Below are the code and all the weights of a small trained network. Each question names an input and a class and asks about switching units off, where a switched-off unit gives its printed mean instead of its output.

import numpy as np


def w(rows, s, z=0):
    codes = np.array(rows[::2]) - 128.0
    scale = np.full(codes.shape[1], s)
    scale[-1] = z or s
    return codes * scale


def norm(h):
    return h / np.sqrt((h * h).mean(-1, keepdims=True) + 1e-5)


def f(y):
    return y / 2 * (1 + np.tanh(0.7978845608 * (y + 0.044715 * y**3)))


def log_softmax(a):
    a = a - a.max(-1, keepdims=True)
    return a - np.log(np.exp(a).sum(-1, keepdims=True))


def net(x, mask):
    res = np.array(x, float).reshape(1, 6) / 4 @ E
    u = 0
    for l in range(3):
        y = f(norm(res) @ A[l][:, :-1].T + A[l][:, -1])
        res = res + np.where(mask[u : u + 13], y, B[l][:, -1]) @ B[l][:, :-1]
        u += 13
    return log_softmax(norm(res)[-1] @ U[:, :-1].T + U[:, -1])


A, B = {}, {}
E = w([
[128,127,127,129,128],'x0',
[70,122,230,159,130],'x1',
[120,92,136,36,95],'x2',
[128,129,127,128,128],'x3',
[16,95,50,146,129],'x4',
[148,147,124,133,1],'x5',
],0.0067)
A[0] = w([
[183,122,149,122,121,192],'L0N1',
[106,210,160,66,129,120],'L0N2',
[97,109,149,86,138,53],'L0N3',
[129,206,139,126,117,31],'L0N4',
[118,120,156,133,155,2],'L0N5',
[32,128,158,92,117,165],'L0N6',
[62,200,159,183,150,29],'L0N7',
[83,162,255,151,149,67],'L0N8',
[110,174,125,117,149,82],'L0N9',
[139,79,143,150,142,26],'L0N10',
[123,175,91,106,145,95],'L0N11',
[136,52,102,163,189,168],'L0N12',
[127,150,166,188,134,103],'L0N13',
],0.01,0.003)
B[0] = w([
[1,155,38,104,118,214],'L0N1',
[227,29,101,172,148,156],'L0N2',
[131,63,217,32,187,143],'L0N3',
[32,180,184,133,94,113],'L0N4',
[81,103,225,179,150,110],'L0N5',
[103,64,38,170,102,241],'L0N6',
[228,40,105,114,167,176],'L0N7',
[155,43,69,170,164,254],'L0N8',
[126,102,179,204,105,116],'L0N9',
[57,74,203,174,221,102],'L0N10',
[146,107,113,172,89,137],'L0N11',
[57,249,104,109,75,233],'L0N12',
[219,61,50,175,103,164],'L0N13',
],0.0046,0.0034)
A[1] = w([
[116,95,194,115,42,187],'L1N1',
[173,104,194,119,118,152],'L1N2',
[238,112,139,104,196,46],'L1N3',
[110,103,112,2,113,13],'L1N4',
[175,135,239,153,141,38],'L1N5',
[52,112,229,164,121,53],'L1N6',
[147,165,183,148,235,5],'L1N7',
[217,191,215,66,156,187],'L1N8',
[77,166,183,56,196,21],'L1N9',
[236,62,196,121,126,166],'L1N10',
[225,202,194,113,110,73],'L1N11',
[152,147,146,140,52,91],'L1N12',
[165,72,54,137,192,221],'L1N13',
],0.0081,0.0015)
B[1] = w([
[134,114,239,183,146,170],'L1N1',
[92,100,96,124,154,145],'L1N2',
[84,166,104,161,74,181],'L1N3',
[168,88,182,94,95,211],'L1N4',
[105,135,73,130,139,137],'L1N5',
[254,85,28,158,219,126],'L1N6',
[85,141,148,111,90,159],'L1N7',
[51,67,63,140,135,192],'L1N8',
[159,204,178,145,183,147],'L1N9',
[79,93,98,117,136,200],'L1N10',
[57,117,79,133,145,178],'L1N11',
[74,171,159,184,105,161],'L1N12',
[136,178,208,113,102,253],'L1N13',
],0.0078,0.0042)
A[2] = w([
[145,46,139,105,118,207],'L2N1',
[152,166,87,97,54,119],'L2N2',
[168,182,101,201,177,217],'L2N3',
[96,51,163,176,132,102],'L2N4',
[121,48,104,153,102,88],'L2N5',
[150,177,28,57,243,124],'L2N6',
[214,154,54,66,143,183],'L2N7',
[85,103,172,31,189,250],'L2N8',
[103,158,169,120,249,227],'L2N9',
[141,39,158,140,164,142],'L2N10',
[161,182,52,206,169,104],'L2N11',
[155,170,73,95,118,68],'L2N12',
[46,35,2,140,133,34],'L2N13',
],0.0099,0.0017)
B[2] = w([
[152,89,77,162,188,186],'L2N1',
[90,185,151,170,174,190],'L2N2',
[141,46,132,34,90,182],'L2N3',
[143,254,124,134,138,193],'L2N4',
[122,144,111,119,163,179],'L2N5',
[153,170,121,172,98,202],'L2N6',
[121,110,113,220,182,171],'L2N7',
[119,88,146,118,50,219],'L2N8',
[106,163,103,196,42,192],'L2N9',
[161,117,47,162,144,179],'L2N10',
[118,32,152,76,133,196],'L2N11',
[190,128,155,164,232,156],'L2N12',
[163,167,223,62,172,255],'L2N13',
],0.0084,0.0066)
U = w([
[201,182,58,216,237,249],'0',
[74,220,109,201,18,153],'1',
[86,203,200,48,187,66],'2',
[152,3,87,111,100,24],'3',
],0.016,0.0018)

Each question gives the input, the list of numbers given to net, and the class t.
The units are the neurons (one row each of A and B). Each row of codes is followed by its name. A weight is (code - 128) times the scale printed after its matrix; where a second scale follows, it is the last column's (A, B and U).
mask holds one flag per neuron, layer by layer. A switched-off neuron (its flag False) gives its mean, the last column of its row in B, instead of its output. The means were averaged over made-up inputs and are rounded, as every weight is.
A unit's drop is (log p(t) with every unit on - log p(t) with that unit switched off) / (log p(t) with every unit on - log p(t) with every unit switched off).
The circuit of an input: a set's keep is (log p(t) with only the set's units on - log p(t) with every unit switched off) / (log p(t) with every unit on - log p(t) with every unit switched off). Starting from the 12 units with the biggest drops (on a tie, the unit counted first), units are removed one at a time, each time the one whose removal leaves the highest keep (on an exact tie, the one counted first), for as long as the keep stays at least 0.8.
units of the circuit, in order: the units of the circuit, biggest drop first
most important unit: the unit with the biggest drop
k most important neurons: the k neurons with the biggest drops, biggest first
top k neurons in layer l: the k neurons of layer l with the biggest drops, biggest first
drop of u: that unit's drop, to one decimal
input [-5,-4,-7,3,1,1], class 3: units of the circuit, in order => L2N11
input [5,-4,8,8,8,-8], class 1: units of the circuit, in order => L2N6; L0N12
input [-1,1,5,1,7,-7], class 1: top 2 neurons in layer 1 => L1N9; L1N8
input [6,6,-2,-5,-6,4], class 0: 2 most important neurons => L1N1; L0N8
input [8,3,-2,0,7,-6], class 2: 4 most important neurons => L2N13; L0N6; L0N12; L1N1
input [7,-1,-6,-1,-5,5], class 3: units of the circuit, in order => L2N11; L1N13; L2N3
input [5,5,-6,8,-5,-7], class 1: 3 most important neurons => L2N9; L1N7; L1N13
input [-8,0,-4,-1,5,-5], class 1: units of the circuit, in order => L2N9; L1N13
input [1,7,8,-3,-4,-6], class 3: 2 most important neurons => L2N8; L0N3
input [6,0,-7,8,-7,6], class 2: 3 most important neurons => L1N11; L1N13; L0N6
input [0,6,-7,-2,8,5], class 2: top 2 neurons in layer 2 => L2N13; L2N4
input [4,7,-6,7,-3,2], class 0: top 3 neurons in layer 0 => L0N7; L0N8; L0N12
input [-2,4,-8,7,7,-1], class 3: 2 most important neurons => L2N11; L2N3
input [8,-1,5,-2,-4,-3], class 3: top neuron in layer 2 => L2N8
input [-2,5,6,-7,-4,0], class 3: 2 most important neurons => L2N8; L2N2
input [-6,2,-5,8,-7,-8], class 1: 2 most important neurons => L2N9; L1N7
input [7,8,-6,-8,-1,7], class 0: top 2 neurons in layer 2 => L2N4; L2N8
input [-7,-5,-3,-8,-8,5], class 2: top 2 neurons in layer 1 => L1N11; L1N8
input [0,5,-3,6,-4,-1], class 0: top 2 neurons in layer 0 => L0N8; L0N13
input [-8,-4,-2,-7,8,-3], class 2: units of the circuit, in order => L2N13
input [1,4,-6,4,-8,1], class 2: 2 most important neurons => L2N13; L1N10
input [-8,0,-5,-7,4,2], class 3: top 2 neurons in layer 0 => L0N1; L0N7
input [3,1,-4,6,7,5], class 2: drop of L2N13 => 0.4
input [-4,0,2,7,4,0], class 2: drop of L0N6 => 0.5
input [4,-5,-2,2,-8,-8], class 1: drop of L2N9 => 0.2
input [-7,-6,3,-5,-4,5], class 0: drop of L2N12 => 0.2
input [-2,-8,1,0,6,1], class 0: most important unit => L2N7
